Below are the code and all the weights of a small trained network. Each question names an input and a class and asks about switching units off, where a switched-off unit gives its printed mean instead of its output.

import numpy as np


def w(rows, s, z=0):
    codes = np.array(rows[::2]) - 128.0
    scale = np.full(codes.shape[1], s)
    scale[-1] = z or s
    return codes * scale


def f(y):
    return np.maximum(y, 0)


def log_softmax(a):
    a = a - a.max(-1, keepdims=True)
    return a - np.log(np.exp(a).sum(-1, keepdims=True))


def net(x, mask):
    res = np.array(x, float).reshape(1, 4) / 4 @ E
    y = f(res @ A[0][:, :-1].T + A[0][:, -1])
    res = res + np.where(mask, y, B[0][:, -1]) @ B[0][:, :-1]
    return log_softmax(res[-1] @ U[:, :-1].T + U[:, -1])


A, B = {}, {}
E = w([
[254,4,100,99],'x0',
[70,135,227,96],'x1',
[145,58,124,53],'x2',
[163,203,159,75],'x3',
],0.0094)
A[0] = w([
[55,132,123,68,123],'neuron 0',
[134,110,96,120,117],'neuron 1',
[158,167,235,113,183],'neuron 2',
[142,138,189,228,121],'neuron 3',
[139,168,128,69,129],'neuron 4',
[84,137,114,57,144],'neuron 5',
[115,122,5,116,169],'neuron 6',
[97,152,86,112,149],'neuron 7',
[125,80,208,172,183],'neuron 8',
[61,30,223,121,179],'neuron 9',
[124,128,133,181,133],'neuron 10',
[99,114,95,255,167],'neuron 11',
[205,196,103,74,202],'neuron 12',
[178,143,141,89,149],'neuron 13',
[199,151,120,176,198],'neuron 14',
[112,111,111,145,49],'neuron 15',
[90,76,79,182,1],'neuron 16',
[143,136,153,139,199],'neuron 17',
[103,141,123,89,149],'neuron 18',
[177,144,84,109,77],'neuron 19',
[136,89,170,153,213],'neuron 20',
[107,156,70,100,117],'neuron 21',
[138,94,91,131,165],'neuron 22',
[187,123,97,129,94],'neuron 23',
[110,74,147,92,146],'neuron 24',
[114,184,198,117,67],'neuron 25',
[114,151,179,146,131],'neuron 26',
[141,140,115,143,142],'neuron 27',
[166,134,59,204,170],'neuron 28',
[170,126,170,113,185],'neuron 29',
[118,96,98,115,113],'neuron 30',
[42,63,73,186,131],'neuron 31',
[116,98,53,166,218],'neuron 32',
[59,91,123,113,16],'neuron 33',
[96,109,79,97,179],'neuron 34',
[101,122,109,130,220],'neuron 35',
[142,104,160,132,128],'neuron 36',
[95,75,80,196,50],'neuron 37',
],0.015,0.0027)
B[0] = w([
[103,160,192,92,201],'neuron 0',
[100,111,122,126,166],'neuron 1',
[174,198,109,141,219],'neuron 2',
[161,144,98,205,184],'neuron 3',
[150,155,199,135,176],'neuron 4',
[128,166,162,106,182],'neuron 5',
[150,33,67,157,215],'neuron 6',
[105,125,168,148,170],'neuron 7',
[122,77,213,140,189],'neuron 8',
[3,75,107,3,250],'neuron 9',
[111,125,111,167,162],'neuron 10',
[89,104,105,224,227],'neuron 11',
[188,89,139,102,205],'neuron 12',
[157,149,106,151,175],'neuron 13',
[114,180,88,128,191],'neuron 14',
[118,130,158,128,144],'neuron 15',
[148,67,196,169,190],'neuron 16',
[142,152,134,147,151],'neuron 17',
[128,149,148,112,166],'neuron 18',
[139,126,64,133,178],'neuron 19',
[81,119,165,121,179],'neuron 20',
[92,116,178,137,162],'neuron 21',
[81,109,137,132,193],'neuron 22',
[100,121,100,113,195],'neuron 23',
[82,117,124,92,193],'neuron 24',
[111,200,113,109,221],'neuron 25',
[120,151,129,137,189],'neuron 26',
[121,119,106,123,148],'neuron 27',
[83,116,33,136,221],'neuron 28',
[133,157,124,149,173],'neuron 29',
[106,117,138,103,169],'neuron 30',
[146,82,239,222,225],'neuron 31',
[116,58,51,137,215],'neuron 32',
[159,108,119,87,169],'neuron 33',
[153,117,153,112,167],'neuron 34',
[126,114,153,132,163],'neuron 35',
[102,138,142,132,159],'neuron 36',
[152,53,175,173,201],'neuron 37',
],0.024,0.011)
U = w([
[251,67,178,114,126],'0',
[204,184,94,125,213],'1',
[70,108,135,245,176],'2',
[112,99,60,174,79],'3',
[176,114,154,167,3],'4',
[88,110,148,115,165],'5',
[110,83,169,125,95],'6',
[77,189,162,140,110],'7',
],0.011,0.0038)

Each question gives the input, the list of numbers given to net, and the class t.
The units are the neurons (one row each of A and B). Each row of codes is followed by its name. A weight is (code - 128) times the scale printed after its matrix; where a second scale follows, it is the last column's (A, B and U).
mask holds one flag per neuron, in row order. A switched-off neuron (its flag False) gives its mean, the last column of its row in B, instead of its output. The means were averaged over made-up inputs and are rounded, as every weight is.
A unit's drop is (log p(t) with every unit on - log p(t) with that unit switched off) / (log p(t) with every unit on - log p(t) with every unit switched off).
The circuit of an input: a set's keep is (log p(t) with only the set's units on - log p(t) with every unit switched off) / (log p(t) with every unit on - log p(t) with every unit switched off). Starting from the 12 units with the biggest drops (on a tie, the unit counted first), units are removed one at a time, each time the one whose removal leaves the highest keep (on an exact tie, the one counted first), for as long as the keep stays at least 0.8.
units of the circuit, in order: the units of the circuit, biggest drop first
most important unit: the unit with the biggest drop
top k neurons: the k neurons with the biggest drops, biggest first
drop of u: that unit's drop, to one decimal
input [6,7,-4,-4], class 5: most important unit : neuron 9
input [-1,8,0,-8], class 6: units of the circuit, in order : [neuron 9; neuron 31]
input [6,0,5,3], class 5: units of the circuit, in order : [neuron 11; neuron 31]
input [6,4,3,-4], class 6: units of the circuit, in order : [neuron 8; neuron 28]
input [0,-4,3,4], class 0: units of the circuit, in order : [neuron 12; neuron 11]
input [-2,5,-8,2], class 7: units of the circuit, in order : [neuron 25; neuron 6]
input [-2,-5,-3,1], class 3: top 2 neurons : [neuron 31; neuron 28]
input [-7,5,7,-5], class 5: top 2 neurons : [neuron 9; neuron 33]
input [3,-2,7,8], class 0: top 3 neurons : [neuron 12; neuron 25; neuron 28]
input [-1,2,5,0], class 5: drop of neuron 25 : 0.1
input [1,-3,6,6], class 0: drop of neuron 12 : 0.2
input [6,8,-7,8], class 1: drop of neuron 28 : 0.0
input [1,-1,6,6], class 0: drop of neuron 28 : 0.1
input [-4,8,4,-7], class 5: units of the circuit, in order : [neuron 9]
